[5 7 -48 -12 5 -5 8 3 -2 2 -8 7 -6 -2 -11 28 -13 14 -4 -13 -18 -9 -12 -48 -6 4 -12 5 -2 9 -1 3 -5 18 7 -7 6 -5 18 -3 9 0 8 -17 -6 9 8 -4 0 -3 4 12 8 -3 3 -4 -2 -1 5 -3 6 15 -12 -5 0 0 -7 1 63 4 -12 2 2 15 -4 4 -6 34 -7 -10 -2 4 -7 -5 2 -11 11 9 -6 4 7] -> 5
[-19 17 -53 -1 2 11 10 -4 -7 6 5 2 -9 -13 7 7 -9 13 10 -19 0 -8 -14 3 0 5 4 1 12 9 -6 -2 3 39 -33 -1 5 4 15 -11 -3 1 20 0 -4 13 -6 -10 2 3 6 18 13 -8 14 4 -7 -9 2 18 1 -5 -24 -18 11 10 -8 23 5 1 -6 -2 -8 -17 18 -2 -15 20 -21 4 12 1 7 13 4 -17 23 4 -2 -8 -23] -> 10
[-3 0 34 1 0 -6 22 -1 -2 6 0 0 5 9 -1 12 1 -5 -10 -24 3 -11 5 -35 6 -7 7 -3 -5 -4 0 12 -3 53 -5 -2 -4 -9 7 23 15 5 -6 14 -8 0 9 3 -7 3 0 -7 10 2 -3 4 -3 -5 -2 -12 7 9 -11 12 -22 -1 3 -16 24 0 8 6 1 12 -17 -1 13 22 -6 -4 -8 7 -6 -4 -2 8 -3 2 -3 6 27] -> 5
[-16 11 25 16 -5 10 1 -1 -7 5 13 -7 0 -19 16 -5 14 -3 0 -12 14 4 3 29 1 -2 13 -5 10 1 -4 2 4 28 -13 2 -1 1 -10 -2 -6 5 11 6 -1 4 -3 -4 -1 3 1 -11 5 0 5 12 -7 -7 -1 6 0 -6 -7 -4 1 8 7 15 5 1 17 -2 -15 -15 9 -3 -13 9 -12 6 5 0 10 9 1 -9 9 -5 5 -5 -17] -> 7
[-3 10 6 -1 -5 15 -18 0 -4 0 12 -1 -14 -12 -5 10 -5 11 1 4 -21 -8 -8 14 -1 9 17 3 26 3 -2 2 1 -15 -29 -9 7 0 0 -30 -9 3 21 -13 3 12 5 -6 7 8 4 20 13 -3 12 -4 -4 0 2 12 -1 -1 -2 -16 1 5 -7 20 12 -7 -10 -3 -16 -14 24 -1 -23 16 -6 9 13 1 8 3 7 -19 22 4 -1 -3 -16] -> 5
[8 10 -61 6 1 -5 -10 16 0 -5 -7 3 -5 -6 -13 20 3 10 -1 6 -1 1 -11 -15 -10 7 -13 2 22 6 -4 -6 -3 -24 28 6 9 -3 -3 -15 3 -1 3 -41 2 0 2 -4 1 -4 1 4 -15 1 -6 -1 1 5 6 -3 2 14 15 -7 -6 -3 -2 8 21 2 -13 -2 5 3 17 6 -12 20 2 -4 -2 -2 -7 0 0 -4 4 5 -2 -1 -15] -> 0
[7 9 -14 -10 8 -13 12 5 0 5 -8 4 -4 9 -14 26 -6 12 -17 -15 -13 -10 -6 -63 -15 4 -10 4 7 5 1 8 -6 19 -2 -2 6 -7 13 6 16 6 -1 -8 -6 4 14 -3 -3 -3 0 7 1 -1 -4 -5 -1 -2 1 -8 9 16 2 -2 -12 -4 -9 -1 63 0 -14 4 -1 24 -5 4 -4 30 -1 -13 -6 8 -13 -10 4 3 6 12 -3 5 10] -> 2
[-13 11 -19 -4 2 10 17 -7 -6 8 8 2 -6 -10 9 3 -8 7 8 -29 3 -5 -4 -16 0 0 7 0 -2 5 -5 3 1 46 -23 -5 0 -1 16 5 6 3 14 14 -5 9 4 -4 -2 2 6 9 13 -5 8 7 -5 -9 -1 4 1 2 -22 -8 12 7 -2 3 23 2 -1 1 -9 2 -3 -2 -13 25 -20 -5 3 4 2 2 2 -9 18 2 0 -2 -1] -> 10
[13 0 -63 -11 15 -17 17 9 -4 4 -31 10 3 -12 -14 26 -23 7 23 -20 17 3 -18 -33 -17 0 -21 2 4 17 -7 -8 -4 23 46 -6 8 -11 21 3 17 -2 8 -27 -3 3 -1 -3 -1 -17 6 12 -31 -1 -3 -2 6 2 9 -5 0 13 5 2 7 -1 0 -12 22 14 2 5 18 14 -20 8 2 28 -7 -18 -10 -5 -21 6 -6 -4 -2 10 -5 0 -6] -> 2

[-1 -8 -3 -8 -2 2 -1 -3 18 2 -5 3 1 -2 -2 0 1 3 1 -12 -5 0 -2 5] -> 4
[-1 -15 -3 -16 5 -5 -1 16 42 -3 -8 -2 -2 -8 4 4 3 8 9 -19 -4 -4 -9 2] -> 0
[-2 0 -2 -8 -3 3 0 -6 14 11 -9 1 3 0 -3 2 2 4 9 -11 -1 8 -1 2] -> 4
[0 1 1 1 1 -1 0 5 4 -1 0 -2 -1 -1 2 1 0 0 -1 2 2 -1 -1 -2] -> 5
[3 -1 5 15 5 -4 0 -2 -38 -19 20 -1 -5 1 4 -4 -4 -7 -18 16 2 -12 3 -2] -> 8
[3 -14 -3 -7 8 -7 1 16 18 -14 5 5 -7 -7 3 -3 0 0 -4 -11 -3 -15 -7 5] -> 2
[-6 -1 -1 -12 -11 8 -6 -17 27 19 -21 -6 8 -1 -6 8 3 12 11 -12 -9 12 0 1] -> 3
[1 -1 0 4 -1 1 0 -10 -18 -5 6 3 0 3 -3 -4 -3 -4 -10 10 -3 -2 5 2] -> 8
[3 -4 0 5 6 -5 2 10 0 -12 8 2 -5 -2 3 -4 -1 -5 -4 5 2 -7 -2 0] -> 5
[-4 -9 -2 -12 -3 2 -5 3 20 6 -11 -3 3 -4 -2 5 2 7 8 -11 -9 0 -2 3] -> 3
[0 -15 -1 -3 5 -4 -2 6 17 -10 1 0 -3 -5 2 0 0 2 -4 -10 -5 -11 -5 2] -> 3
[0 4 3 12 1 1 0 -9 -25 -5 9 1 -1 4 -1 -2 -3 -7 -11 12 3 -1 5 -1] -> 8
[-7 -8 1 -2 -11 9 -8 -38 -2 10 -10 -3 7 4 -9 4 -1 2 -4 3 -14 6 8 5] -> 7
[-5 6 1 4 -9 8 -4 -25 -11 14 -5 -1 6 5 -8 2 -1 0 -2 5 -4 10 8 1] -> 8
[-2 5 1 0 -7 7 -2 -15 -5 17 -9 -3 6 4 -5 4 1 3 6 -1 -2 14 4 -2] -> 6
[-4 3 3 6 -6 6 -4 -21 -12 6 -2 -5 5 4 -4 4 -1 0 -5 11 -5 5 6 -1] -> 8
[4 -14 -3 -2 9 -9 2 15 9 -19 9 5 -5 -6 5 -5 -1 -4 -7 -8 -3 -15 -6 4] -> 3
[2 12 1 15 -2 3 2 -9 -36 0 9 5 0 7 -4 -5 -4 -8 -10 17 3 3 7 0] -> 10
[-7 5 3 1 -12 12 -6 -29 -9 21 -16 -7 9 6 -6 8 0 5 6 7 -6 16 9 -2] -> 8
[-2 -3 1 1 -4 5 -2 -13 -4 0 -1 0 2 3 -5 -1 -2 -1 -5 0 -6 1 3 3] -> 6
[-2 -4 -1 -8 -2 1 -2 5 29 4 -9 -4 3 -3 1 5 4 6 10 -9 -2 3 -3 -1] -> 3
[-2 17 -1 2 -11 10 1 -16 -11 23 -13 0 8 7 -7 3 2 2 14 0 4 23 7 -1] -> 8
[-5 4 3 6 -11 8 -5 -30 -13 12 -8 -2 6 5 -8 2 -1 0 -3 6 -5 8 8 2] -> 8
[-3 0 -2 -19 -4 0 -1 7 39 15 -19 -5 3 -5 1 7 6 12 21 -18 0 8 -5 -1] -> 1
[2 11 4 19 -1 3 2 -12 -41 1 13 1 0 7 -2 -4 -3 -9 -13 22 5 2 8 -1] -> 10
[-4 -1 1 -7 -5 4 -3 -8 14 8 -10 -5 5 0 -1 4 3 5 6 -1 3 8 1 -2] -> 5
[-8 -2 1 -3 -12 11 -8 -35 1 15 -15 -5 9 4 -9 6 0 5 0 5 -13 10 7 3] -> 7
[-4 -22 -4 -18 2 -3 -5 2 43 -6 -11 -2 -1 -9 0 4 2 8 3 -20 -13 -10 -8 5] -> 0
[-4 11 1 4 -9 9 -3 -20 -14 15 -10 -3 6 6 -7 3 0 1 0 7 -3 12 7 0] -> 8
[-1 -4 -2 -4 -1 2 -1 -7 5 0 -3 2 1 1 -3 -1 0 1 -1 -4 -7 4 0 3] -> 5
[1 -8 -1 12 2 2 0 -16 -27 -16 12 9 -1 3 -4 -8 -6 -11 -22 4 -7 -11 6 8] -> 9
[-1 -10 -3 -12 0 -1 -2 3 24 0 -7 -1 1 -5 0 3 2 6 6 -14 -5 -2 -5 3] -> 2
[-6 16 2 3 -10 9 -2 -21 -9 24 -12 -5 8 8 -6 6 1 3 8 7 5 18 7 -4] -> 8
[5 -9 2 10 9 -7 1 8 -13 -22 19 3 -7 0 4 -5 -4 -8 -17 11 1 -17 0 0] -> 7
[-4 -9 -2 -12 -4 3 -5 -10 29 7 -13 -3 4 -2 -3 5 3 3 8 -14 -7 1 -3 3] -> 3
[-3 7 2 5 -6 6 -3 -23 -16 11 -4 -1 6 7 -5 2 -1 -1 -2 7 -3 6 8 1] -> 8
[-6 -8 -4 -15 -7 7 -6 -17 30 14 -18 0 8 -1 -7 6 2 8 11 -19 -12 8 -1 5] -> 3
[4 -7 0 2 8 -8 2 14 -5 -17 11 1 -6 -4 6 -3 -1 -2 -7 4 3 -15 -3 -1] -> 4
[4 10 6 21 2 -2 2 0 -39 -10 17 -1 -3 4 3 -3 -4 -9 -14 25 6 -7 7 -3] -> 10
[0 -13 -4 -10 2 -1 -2 2 19 -3 -7 2 0 -4 -1 1 1 3 3 -15 -8 -4 -5 5] -> 3
[-1 -10 -6 -10 -1 1 -1 -9 13 1 -5 6 2 -2 -6 -3 0 1 -1 -17 -9 0 -2 8] -> 4
[-4 6 1 -10 -5 3 -2 13 25 20 -17 -8 4 -2 1 10 5 9 21 -8 4 15 -3 -6] -> 2
